Here is a tiny trained network, its code and every weight. The questions are about switching its units off for an input and a target symbol, where a switched-off unit gives its printed mean instead of its output.

import numpy as np


def w(rows, s, z=0):
    codes = np.array(rows[::2]) - 128.0
    scale = np.full(codes.shape[1], s)
    scale[-1] = z or s
    return codes * scale


def norm(h):
    return h / np.sqrt((h * h).mean(-1, keepdims=True) + 1e-5)


def f(y):
    return y / 2 * (1 + np.tanh(0.7978845608 * (y + 0.044715 * y**3)))


def softmax(a):
    e = np.exp(a - a.max(-1, keepdims=True))
    return e / e.sum(-1, keepdims=True)


def log_softmax(a):
    a = a - a.max(-1, keepdims=True)
    return a - np.log(np.exp(a).sum(-1, keepdims=True))


def net(x, mask):
    ids = ['βγδεζηθλξπστφψ'.index(c) for c in x.split()]
    T = len(ids)
    res = E[ids] + P[:T]
    q, k, v = (norm(res) @ M[0].T for M in (Q, K, V))
    z = softmax(np.where(np.tri(T) > 0, q @ k.T / 2**0.5, -1e9)) @ v
    res = res + np.where(mask[0], z, O[0][:, -1]) @ O[0][:, :-1]
    y = f(norm(res) @ A[0][:, :-1].T + A[0][:, -1])
    res = res + np.where(mask[1:13], y, B[0][:, -1]) @ B[0][:, :-1]
    return log_softmax(norm(res)[-1] @ U[:, :-1].T + U[:, -1])


Q, K, V, O, A, B = {}, {}, {}, {}, {}, {}
E = w([
[86,188,204,143,70,56],'β',
[143,176,16,253,115,162],'γ',
[58,111,163,118,118,59],'δ',
[93,157,114,224,114,231],'ε',
[90,122,163,147,127,90],'ζ',
[37,85,139,100,211,53],'η',
[127,66,111,148,114,126],'θ',
[73,144,157,108,158,55],'λ',
[250,125,90,176,96,67],'ξ',
[110,164,167,126,89,76],'π',
[92,92,125,97,89,91],'σ',
[195,130,236,103,94,171],'τ',
[103,93,97,120,147,119],'φ',
[119,132,123,123,86,110],'ψ',
],0.0034)
P = w([
[113,91,237,216,253,82],'0',
[144,113,114,95,215,141],'1',
[106,163,110,83,86,123],'2',
[99,81,173,181,87,107],'3',
[158,119,111,103,191,153],'4',
[107,163,107,86,86,124],'5',
[79,30,151,201,32,103],'6',
],0.0044)
Q[0] = w([
[2,214,55,29,7,79],'head 0',
[91,179,95,145,80,124],'head 0',
],0.0082)
K[0] = w([
[254,140,144,197,78,215],'head 0',
[189,198,118,223,74,205],'head 0',
],0.0056)
V[0] = w([
[170,141,37,178,134,5],'head 0',
[41,187,71,203,145,202],'head 0',
],0.0027)
O[0] = w([
[201,122,20,201,98,4,183],'head 0',
[4,157,124,170,158,113,2],'head 0',
],0.0033,0.00048)
A[0] = w([
[114,102,150,254,151,146,67],'neuron 0',
[109,120,120,74,104,141,84],'neuron 1',
[99,103,148,103,161,77,112],'neuron 2',
[144,162,105,150,78,159,128],'neuron 3',
[106,124,126,144,171,193,60],'neuron 4',
[216,81,173,144,162,106,113],'neuron 5',
[140,102,119,180,152,106,66],'neuron 6',
[109,77,159,206,78,130,57],'neuron 7',
[143,172,84,115,169,155,55],'neuron 8',
[134,167,198,112,122,76,63],'neuron 9',
[54,155,159,137,133,192,6],'neuron 10',
[148,96,197,155,170,162,68],'neuron 11',
],0.0071,0.0022)
B[0] = w([
[115,104,253,152,128,89,240],'neuron 0',
[163,131,191,207,173,106,142],'neuron 1',
[159,158,131,184,55,184,217],'neuron 2',
[65,95,139,106,201,131,128],'neuron 3',
[147,108,76,148,44,92,115],'neuron 4',
[30,117,160,133,126,115,224],'neuron 5',
[131,139,169,73,128,146,152],'neuron 6',
[28,198,105,177,152,28,251],'neuron 7',
[160,131,193,140,41,53,117],'neuron 8',
[141,35,101,163,173,129,182],'neuron 9',
[156,21,97,75,114,137,118],'neuron 10',
[91,195,51,122,110,68,179],'neuron 11',
],0.0044,0.0027)
U = w([
[82,111,213,164,160,75,160],'β',
[54,196,63,162,85,107,164],'γ',
[145,62,136,177,29,132,91],'δ',
[47,46,80,79,104,173,117],'ε',
[163,32,91,204,189,168,60],'ζ',
[133,168,120,190,98,233,130],'η',
[119,144,72,129,240,170,175],'θ',
[237,138,131,211,140,103,73],'λ',
[200,124,31,93,100,84,215],'ξ',
[195,87,137,72,205,51,56],'π',
[176,172,193,50,42,84,2],'σ',
[179,82,209,88,142,208,215],'τ',
[183,250,145,127,169,141,122],'φ',
[76,199,151,21,175,135,22],'ψ',
],0.014,0.0042)

Each question gives the input, a string of symbols that net reads in full, and the target symbol t.
The units are the heads (2 rows each of Q, K, V and O) and the neurons (one row each of A and B). Each row of codes is followed by its name. A weight is (code - 128) times the scale printed after its matrix; where a second scale follows, it is the last column's (O, A, B and U).
mask holds one flag per unit, heads first, then neurons. A switched-off unit (its flag False) gives its mean, the last column of its rows in O or B, instead of its output. The means were averaged over made-up inputs and are rounded, as every weight is.
A unit's drop is (log p(t) with every unit on - log p(t) with that unit switched off) / (log p(t) with every unit on - log p(t) with every unit switched off).
The circuit of an input: a set's keep is (log p(t) with only the set's units on - log p(t) with every unit switched off) / (log p(t) with every unit on - log p(t) with every unit switched off). Starting from the 12 units with the biggest drops (on a tie, the unit counted first), units are removed one at a time, each time the one whose removal leaves the highest keep (on an exact tie, the one counted first), for as long as the keep stays at least 0.8.
units of the circuit, in order: the units of the circuit, biggest drop first
unit that matters most: the unit with the biggest drop
k most important neurons: the k neurons with the biggest drops, biggest first
drop when u is switched off: that unit's drop, to one decimal
input γ δ ξ, target ξ: 2 most important neurons => neuron 0; neuron 7
input σ β θ, target θ: unit that matters most => neuron 0
input β λ ε δ φ, target ξ: units of the circuit, in order => neuron 0; neuron 8; neuron 4
input ξ ζ π, target ξ: 3 most important neurons => neuron 0; neuron 7; neuron 5
input π λ δ λ φ π, target π: 4 most important neurons => neuron 2; neuron 9; neuron 5; neuron 7
input ψ ε θ, target ε: units of the circuit, in order => head 0; neuron 10
input ψ η τ γ λ, target φ: 2 most important neurons => neuron 2; neuron 0
input ξ θ θ σ ψ θ, target ξ: 4 most important neurons => neuron 0; neuron 5; neuron 7; neuron 9
input ξ θ ψ γ δ, target η: units of the circuit, in order => neuron 2; neuron 7; neuron 0
input ψ π β, target β: 3 most important neurons => neuron 9; neuron 11; neuron 3
input ψ η ψ σ ψ, target σ: 3 most important neurons => neuron 8; neuron 7; neuron 9
input δ σ λ δ β λ, target λ: 3 most important neurons => neuron 5; neuron 1; neuron 9
input γ σ τ τ ζ, target γ: 3 most important neurons => neuron 11; neuron 5; neuron 0
input ζ σ σ β θ, target ε: unit that matters most => neuron 5
input γ β τ θ φ η, target τ: 2 most important neurons => neuron 7; neuron 11
input ψ ζ ζ, target ζ: 3 most important neurons => neuron 9; neuron 7; neuron 0
input δ σ δ, target δ: 2 most important neurons => neuron 7; neuron 11
input θ ζ σ, target σ: 3 most important neurons => neuron 7; neuron 5; neuron 1
input β σ β σ τ τ ε, target β: 2 most important neurons => neuron 0; neuron 7
input σ φ τ η β ξ γ, target β: unit that matters most => neuron 0
input δ ψ η λ β σ, target σ: drop when neuron 9 is switched off => 0.3
input σ ε σ, target ε: drop when neuron 0 is switched off => 0.2
input ψ η φ, target φ: drop when neuron 11 is switched off => 0.1
input σ η τ, target τ: drop when neuron 6 is switched off => 0.0
